Below is a small trained network, with its code and all its weights. Each question gives an input and a class and asks what happens when units are switched off, that is, made to give their printed mean instead of their output.

import numpy as np


def w(rows, s, z=0):
    codes = np.array(rows[::2]) - 128.0
    scale = np.full(codes.shape[1], s)
    scale[-1] = z or s
    return codes * scale


def norm(h):
    return h / np.sqrt((h * h).mean(-1, keepdims=True) + 1e-5)


def f(y):
    return np.maximum(y, 0)


def log_softmax(a):
    a = a - a.max(-1, keepdims=True)
    return a - np.log(np.exp(a).sum(-1, keepdims=True))


def net(x, mask):
    res = np.array(x, float).reshape(1, 4) / 4 @ E
    u = 0
    for l in range(4):
        y = f(norm(res) @ A[l][:, :-1].T + A[l][:, -1])
        res = res + np.where(mask[u : u + 5], y, B[l][:, -1]) @ B[l][:, :-1]
        u += 5
    return log_softmax(norm(res)[-1] @ U[:, :-1].T + U[:, -1])


A, B = {}, {}
E = w([
[127,163,122,138,120,133,197,58,205,90,149],'x0',
[175,86,122,174,149,222,108,167,123,162,96],'x1',
[63,107,177,43,85,252,185,167,150,96,152],'x2',
[88,136,64,159,76,169,85,162,172,150,187],'x3',
],0.0033)
A[0] = w([
[44,70,204,103,79,222,158,144,142,29,158,248],'L0N0',
[84,206,252,72,181,48,238,56,156,56,68,24],'L0N1',
[49,151,81,109,91,31,123,125,106,120,189,254],'L0N2',
[126,43,170,105,175,148,185,159,98,212,81,185],'L0N3',
[66,130,147,43,92,94,87,142,30,98,208,10],'L0N4',
],0.0028,0.00055)
B[0] = w([
[68,135,98,101,106,101,211,138,71,242,75,252],'L0N0',
[162,48,178,223,148,16,210,135,223,223,209,252],'L0N1',
[2,159,172,176,27,195,70,73,196,118,96,204],'L0N2',
[101,163,122,200,187,120,141,51,193,47,97,202],'L0N3',
[151,181,153,109,139,157,61,142,120,103,3,181],'L0N4',
],0.0034,0.0037)
A[1] = w([
[114,180,22,147,60,58,112,103,153,154,254,95],'L1N0',
[73,164,148,64,172,79,86,87,81,109,118,162],'L1N1',
[168,113,127,166,180,66,69,99,77,118,89,123],'L1N2',
[190,118,134,146,149,183,161,100,147,112,89,94],'L1N3',
[162,153,151,30,144,105,155,151,67,113,104,9],'L1N4',
],0.0044,0.0016)
B[1] = w([
[93,128,121,146,193,91,208,82,203,54,178,253],'L1N0',
[202,98,74,83,134,162,81,133,182,137,73,183],'L1N1',
[64,168,173,173,138,165,210,165,69,182,187,251],'L1N2',
[136,103,97,70,63,134,18,220,169,190,175,184],'L1N3',
[98,132,80,191,216,91,119,113,172,2,96,152],'L1N4',
],0.0048,0.0035)
A[2] = w([
[157,145,105,77,49,147,92,86,105,109,113,71],'L2N0',
[101,167,124,124,167,4,62,82,139,126,155,203],'L2N1',
[160,156,149,191,194,173,80,152,137,137,158,157],'L2N2',
[137,207,117,109,48,80,63,33,121,52,123,2],'L2N3',
[111,168,161,97,63,61,105,109,92,191,92,163],'L2N4',
],0.0042,0.0019)
B[2] = w([
[91,162,136,190,148,110,153,156,148,140,136,133],'L2N0',
[98,137,115,92,74,176,176,149,193,123,59,255],'L2N1',
[126,140,80,124,100,104,120,139,63,79,138,205],'L2N2',
[119,209,198,103,181,53,3,103,93,121,159,152],'L2N3',
[138,96,80,112,108,187,143,185,121,161,176,175],'L2N4',
],0.0052,0.0036)
A[3] = w([
[86,151,96,145,85,118,82,128,153,93,178,246],'L3N0',
[131,100,122,150,147,57,176,174,179,103,99,128],'L3N1',
[153,148,156,166,190,48,124,136,43,158,155,44],'L3N2',
[154,96,254,100,176,105,174,61,148,92,139,90],'L3N3',
[160,123,67,121,149,149,70,163,108,55,102,169],'L3N4',
],0.0055,0.0012)
B[3] = w([
[193,115,127,153,180,71,139,72,120,145,157,218],'L3N0',
[70,127,55,105,129,170,174,101,165,176,201,254],'L3N1',
[123,206,213,135,186,131,142,195,101,101,101,196],'L3N2',
[86,205,2,216,117,78,138,26,168,135,196,226],'L3N3',
[158,63,115,120,119,75,142,88,124,53,140,174],'L3N4',
],0.0063,0.0042)
U = w([
[234,38,70,165,112,97,56,124,110,100,187,114],'0',
[162,190,199,197,211,106,139,203,19,109,117,166],'1',
[196,156,190,126,116,140,98,80,132,125,106,42],'2',
[111,56,104,76,162,145,105,133,95,25,24,95],'3',
[94,106,139,45,64,219,149,191,130,199,87,171],'4',
[79,181,52,170,150,98,201,35,202,162,194,174],'5',
[195,134,250,110,106,125,106,57,108,120,119,3],'6',
[126,200,160,85,124,69,2,84,177,126,86,104],'7',
],0.0089,0.0051)

Each question gives the input, the list of numbers given to net, and the class t.
The units are the neurons (one row each of A and B). Each row of codes is followed by its name. A weight is (code - 128) times the scale printed after its matrix; where a second scale follows, it is the last column's (A, B and U).
mask holds one flag per neuron, layer by layer. A switched-off neuron (its flag False) gives its mean, the last column of its row in B, instead of its output. The means were averaged over made-up inputs and are rounded, as every weight is.
A unit's drop is (log p(t) with every unit on - log p(t) with that unit switched off) / (log p(t) with every unit on - log p(t) with every unit switched off).
The circuit of an input: a set's keep is (log p(t) with only the set's units on - log p(t) with every unit switched off) / (log p(t) with every unit on - log p(t) with every unit switched off). Starting from the 12 units with the biggest drops (on a tie, the unit counted first), units are removed one at a time, each time the one whose removal leaves the highest keep (on an exact tie, the one counted first), for as long as the keep stays at least 0.8.
circuit, biggest first: the units of the circuit, biggest drop first
k most important neurons: the k neurons with the biggest drops, biggest first
top k neurons in layer l: the k neurons of layer l with the biggest drops, biggest first
drop when u is switched off: that unit's drop, to one decimal
input [-7,0,5,1], class 3: most important neuron -> [L0N1]
input [6,5,8,6], class 4: circuit, biggest first -> [L3N3 L1N0]
input [1,-8,0,7], class 7: circuit, biggest first -> [L2N3 L0N1 L1N2 L3N1]
input [-6,2,8,-2], class 3: circuit, biggest first -> [L1N4 L0N1 L1N2 L3N1]
input [-5,5,1,-6], class 1: circuit, biggest first -> [L2N1 L3N2]
input [-1,3,2,2], class 4: circuit, biggest first -> [L3N3 L1N0]
input [-8,0,8,-8], class 5: 2 most important neurons -> [L1N4 L3N3]
input [-7,-4,3,7], class 4: circuit, biggest first -> [L0N4 L3N3]
input [-4,-2,-4,-1], class 1: 3 most important neurons -> [L1N2 L0N0 L0N1]
input [-3,6,3,-2], class 3: circuit, biggest first -> [L1N2 L0N1 L3N1]
input [0,-8,-1,8], class 7: 4 most important neurons -> [L0N2 L2N3 L0N1 L0N4]
input [5,3,7,6], class 4: top 2 neurons in layer 0 -> [L0N1 L0N0]
input [1,5,5,-5], class 4: 2 most important neurons -> [L1N3 L1N0]
input [-2,2,-6,-6], class 1: most important neuron -> [L1N2]
input [-3,-2,-2,-1], class 4: top 2 neurons in layer 1 -> [L1N2 L1N0]
input [-5,-5,-1,7], class 7: 3 most important neurons -> [L0N1 L0N4 L2N3]
input [-2,8,3,-4], class 3: top 4 neurons in layer 3 -> [L3N4 L3N3 L3N1 L3N0]
input [-7,-5,0,8], class 7: top 2 neurons in layer 3 -> [L3N1 L3N3]
input [-6,-8,4,-3], class 4: top 2 neurons in layer 0 -> [L0N1 L0N2]
input [7,7,6,4], class 4: most important neuron -> [L3N3]
input [-3,2,0,6], class 0: top 2 neurons in layer 0 -> [L0N1 L0N0]
input [-5,-7,7,5], class 4: drop when L3N3 is switched off -> 0.1
input [-7,0,-1,-5], class 1: drop when L1N2 is switched off -> 1.8
input [-7,2,4,-5], class 3: drop when L0N1 is switched off -> 0.1
